Here is a tiny trained network, its code and every weight. The questions are about switching its units off for an input and a class, where a switched-off unit gives its printed mean instead of its output.

import numpy as np


def w(rows, s, z=0):
    codes = np.array(rows[::2]) - 128.0
    scale = np.full(codes.shape[1], s)
    scale[-1] = z or s
    return codes * scale


def f(y):
    return y / 2 * (1 + np.tanh(0.7978845608 * (y + 0.044715 * y**3)))


def log_softmax(a):
    a = a - a.max(-1, keepdims=True)
    return a - np.log(np.exp(a).sum(-1, keepdims=True))


def net(x, mask):
    res = np.array(x, float).reshape(1, 5) / 4 @ E
    y = f(res @ A[0][:, :-1].T + A[0][:, -1])
    res = res + np.where(mask, y, B[0][:, -1]) @ B[0][:, :-1]
    return log_softmax(res[-1] @ U[:, :-1].T + U[:, -1])


A, B = {}, {}
E = w([
[91,167,61,223],'x0',
[66,233,141,178],'x1',
[175,110,14,161],'x2',
[94,198,40,49],'x3',
[255,223,210,136],'x4',
],0.0088)
A[0] = w([
[135,185,143,249,141],'neuron 1',
[54,146,166,149,221],'neuron 2',
[208,152,132,161,163],'neuron 3',
[62,82,99,37,253],'neuron 4',
[73,99,161,79,164],'neuron 5',
[123,57,64,115,110],'neuron 6',
[133,89,151,110,131],'neuron 7',
[135,135,189,96,196],'neuron 8',
[180,106,43,60,128],'neuron 9',
[161,76,123,188,197],'neuron 10',
[79,73,165,61,163],'neuron 11',
[143,82,177,123,131],'neuron 12',
[179,59,117,167,126],'neuron 13',
[174,196,181,94,140],'neuron 14',
[212,204,117,112,135],'neuron 15',
[121,185,131,170,172],'neuron 16',
[95,161,102,124,168],'neuron 17',
[92,123,65,146,121],'neuron 18',
[105,154,119,137,141],'neuron 19',
[169,73,118,249,249],'neuron 20',
[86,200,126,124,186],'neuron 21',
[51,181,129,151,165],'neuron 22',
[38,167,105,163,166],'neuron 23',
[103,123,152,72,206],'neuron 24',
[78,139,121,193,177],'neuron 25',
[177,80,92,111,137],'neuron 26',
[85,124,76,146,154],'neuron 27',
[87,107,86,205,215],'neuron 28',
],0.013,0.0057)
B[0] = w([
[116,126,179,67,218],'neuron 1',
[148,25,141,118,198],'neuron 2',
[197,202,228,120,198],'neuron 3',
[52,117,36,177,254],'neuron 4',
[87,91,137,174,187],'neuron 5',
[117,213,80,128,200],'neuron 6',
[59,128,108,143,153],'neuron 7',
[156,64,207,209,184],'neuron 8',
[165,203,27,163,211],'neuron 9',
[49,198,189,70,185],'neuron 10',
[91,110,118,153,204],'neuron 11',
[76,158,178,186,165],'neuron 12',
[98,212,176,107,180],'neuron 13',
[203,108,168,189,208],'neuron 14',
[240,125,168,190,210],'neuron 15',
[203,71,153,127,186],'neuron 16',
[183,42,83,60,169],'neuron 17',
[120,142,110,106,181],'neuron 18',
[140,87,115,105,148],'neuron 19',
[84,195,239,1,227],'neuron 20',
[160,35,112,123,195],'neuron 21',
[155,79,116,93,195],'neuron 22',
[149,88,98,85,204],'neuron 23',
[66,66,92,232,181],'neuron 24',
[159,93,127,63,182],'neuron 25',
[111,222,130,195,179],'neuron 26',
[134,139,83,75,184],'neuron 27',
[94,125,155,21,207],'neuron 28',
],0.0068,0.013)
U = w([
[99,110,133,62,252],'0',
[77,209,111,89,25],'1',
[96,41,139,252,124],'2',
[87,86,77,143,129],'3',
[255,123,149,222,86],'4',
[163,183,219,116,200],'5',
[205,54,104,60,7],'6',
[171,192,40,185,56],'7',
],0.0086,0.002)

Each question gives the input, the list of numbers given to net, and the class t.
The units are the neurons (one row each of A and B). Each row of codes is followed by its name. A weight is (code - 128) times the scale printed after its matrix; where a second scale follows, it is the last column's (A, B and U).
mask holds one flag per neuron, in row order. A switched-off neuron (its flag False) gives its mean, the last column of its row in B, instead of its output. The means were averaged over made-up inputs and are rounded, as every weight is.
A unit's drop is (log p(t) with every unit on - log p(t) with that unit switched off) / (log p(t) with every unit on - log p(t) with every unit switched off).
The circuit of an input: a set's keep is (log p(t) with only the set's units on - log p(t) with every unit switched off) / (log p(t) with every unit on - log p(t) with every unit switched off). Starting from the 12 units with the biggest drops (on a tie, the unit counted first), units are removed one at a time, each time the one whose removal leaves the highest keep (on an exact tie, the one counted first), for as long as the keep stays at least 0.8.
units of the circuit, in order: the units of the circuit, biggest drop first
top k neurons: the k neurons with the biggest drops, biggest first
drop when u is switched off: that unit's drop, to one decimal
input [1,2,-1,5,-5], class 3: units of the circuit, in order -> neuron 4; neuron 20
input [-1,-3,-1,8,-1], class 3: units of the circuit, in order -> neuron 4
input [-7,-2,-3,4,-8], class 2: units of the circuit, in order -> neuron 24; neuron 5
input [-7,-6,5,2,3], class 7: units of the circuit, in order -> neuron 9; neuron 26
input [-3,6,7,-7,-3], class 0: units of the circuit, in order -> neuron 15; neuron 28
input [4,-5,-8,5,-1], class 3: top 2 neurons -> neuron 15; neuron 14
input [2,-6,-7,7,-1], class 3: top 2 neurons -> neuron 15; neuron 14
input [1,-1,1,0,-6], class 1: top 2 neurons -> neuron 6; neuron 21
input [8,1,-4,7,6], class 6: drop when neuron 17 is switched off -> 0.2
input [0,2,-3,-2,-1], class 2: drop when neuron 10 is switched off -> 0.1
input [-8,-7,-4,-6,5], class 2: drop when neuron 12 is switched off -> 0.2
